Below is a small trained network, with its code and all its weights. Each question gives an input and a class and asks what happens when units are switched off, that is, made to give their printed mean instead of their output.

import numpy as np


def w(rows, s, z=0):
    codes = np.array(rows[::2]) - 128.0
    scale = np.full(codes.shape[1], s)
    scale[-1] = z or s
    return codes * scale


def f(y):
    return y / 2 * (1 + np.tanh(0.7978845608 * (y + 0.044715 * y**3)))


def log_softmax(a):
    a = a - a.max(-1, keepdims=True)
    return a - np.log(np.exp(a).sum(-1, keepdims=True))


def net(x, mask):
    res = np.array(x, float).reshape(1, 5) / 4 @ E
    y = f(res @ A[0][:, :-1].T + A[0][:, -1])
    res = res + np.where(mask, y, B[0][:, -1]) @ B[0][:, :-1]
    return log_softmax(res[-1] @ U[:, :-1].T + U[:, -1])


A, B = {}, {}
E = w([
[39,80,233,179,18,37,117],'x0',
[82,57,1,145,145,93,10],'x1',
[35,226,113,115,253,25,169],'x2',
[81,185,19,237,56,168,210],'x3',
[228,39,120,237,193,31,206],'x4',
],0.0057)
A[0] = w([
[49,76,36,126,130,62,1,208],'n0',
[43,170,133,44,94,198,73,61],'n1',
[136,177,219,122,123,148,232,150],'n2',
[181,64,220,76,199,120,85,89],'n3',
[196,11,126,125,6,233,108,94],'n4',
[142,104,75,193,58,190,168,116],'n5',
[208,176,61,48,210,247,150,120],'n6',
[42,100,210,128,30,60,122,139],'n7',
[133,160,209,92,108,158,228,173],'n8',
[6,218,117,106,221,28,157,79],'n9',
[99,194,54,201,68,165,197,120],'n10',
[190,94,208,15,171,118,60,152],'n11',
[32,193,137,67,61,196,63,55],'n12',
[223,52,87,203,181,86,185,70],'n13',
[40,173,92,141,195,57,196,79],'n14',
[89,47,35,167,146,82,43,253],'n15',
[85,209,102,33,112,232,87,66],'n16',
[175,198,211,92,104,147,216,198],'n17',
[82,169,69,222,91,203,203,108],'n18',
[29,103,211,152,38,85,100,102],'n19',
],0.0056,0.0014)
B[0] = w([
[168,103,51,107,149,219,209,233],'n0',
[137,84,227,143,182,102,243,216],'n1',
[142,115,20,106,129,200,171,189],'n2',
[90,71,114,80,117,79,142,196],'n3',
[204,219,153,65,46,124,81,243],'n4',
[106,120,169,41,83,80,96,190],'n5',
[135,198,65,230,188,9,5,254],'n6',
[169,192,18,205,186,90,96,200],'n7',
[122,111,19,131,161,180,157,186],'n8',
[223,233,162,56,17,187,60,227],'n9',
[49,80,128,63,122,29,120,208],'n10',
[34,63,67,73,132,51,95,217],'n11',
[181,100,221,149,208,92,225,226],'n12',
[158,103,255,146,157,65,188,219],'n13',
[181,167,215,42,72,131,98,192],'n14',
[162,106,100,108,155,205,231,221],'n15',
[170,133,211,193,217,64,194,238],'n16',
[112,91,11,132,116,196,149,201],'n17',
[64,70,120,67,115,32,106,209],'n18',
[169,181,45,202,179,66,93,196],'n19',
],0.0059,0.0057)
U = w([
[153,109,222,186,165,104,203,185],'0',
[188,181,162,63,59,155,61,108],'1',
[127,164,69,250,160,89,54,4],'2',
[5,78,119,56,120,81,111,138],'3',
[126,107,55,130,139,245,187,143],'4',
[59,112,168,176,129,210,82,251],'5',
],0.011,0.0012)

Each question gives the input, the list of numbers given to net, and the class t.
The units are the neurons (one row each of A and B). Each row of codes is followed by its name. A weight is (code - 128) times the scale printed after its matrix; where a second scale follows, it is the last column's (A, B and U).
mask holds one flag per neuron, in row order. A switched-off neuron (its flag False) gives its mean, the last column of its row in B, instead of its output. The means were averaged over made-up inputs and are rounded, as every weight is.
A unit's drop is (log p(t) with every unit on - log p(t) with that unit switched off) / (log p(t) with every unit on - log p(t) with every unit switched off).
The circuit of an input: a set's keep is (log p(t) with only the set's units on - log p(t) with every unit switched off) / (log p(t) with every unit on - log p(t) with every unit switched off). Starting from the 12 units with the biggest drops (on a tie, the unit counted first), units are removed one at a time, each time the one whose removal leaves the highest keep (on an exact tie, the one counted first), for as long as the keep stays at least 0.8.
units of the circuit, in order: the units of the circuit, biggest drop first
most important unit: the unit with the biggest drop
top k neurons: the k neurons with the biggest drops, biggest first
input [-4,8,7,2,8], class 0: most important unit -> n13
input [-3,7,-6,-1,4], class 4: top 4 neurons -> (n15, n0, n9, n14)
input [3,2,5,5,0], class 1: units of the circuit, in order -> (n9, n14)
input [-4,6,-1,1,5], class 4: top 2 neurons -> (n15, n16)
input [-4,5,-2,-4,-1], class 4: units of the circuit, in order -> (n0, n15)
input [6,7,2,3,-1], class 4: top 3 neurons -> (n0, n15, n6)
input [6,-1,-3,-4,-1], class 2: units of the circuit, in order -> (n7, n19)
input [2,5,8,3,4], class 1: units of the circuit, in order -> (n9, n14)
input [-3,-7,6,-8,3], class 3: top 2 neurons -> (n11, n3)
input [-5,-7,-4,-7,-7], class 0: top 2 neurons -> (n16, n1)
input [6,4,5,7,-8], class 0: units of the circuit, in order -> (n12, n1)
input [2,-7,-3,-4,-6], class 4: top 3 neurons -> (n17, n8, n2)
input [-7,6,-7,-4,5], class 1: top 2 neurons -> (n4, n16)
input [-3,4,-8,2,-2], class 1: units of the circuit, in order -> (n4)
input [5,-6,1,6,2], class 3: top 3 neurons -> (n10, n18, n6)
input [-7,1,-6,-5,-7], class 0: units of the circuit, in order -> (n16, n1)
input [8,7,-6,7,8], class 0: top 4 neurons -> (n13, n15, n6, n5)
input [5,-3,-7,-1,2], class 1: top 2 neurons -> (n4, n6)
input [5,-2,6,2,1], class 1: top 3 neurons -> (n9, n14, n6)
input [8,7,-1,3,-7], class 2: units of the circuit, in order -> (n19)
input [-2,-5,-3,-1,-2], class 4: units of the circuit, in order -> (n17, n8)
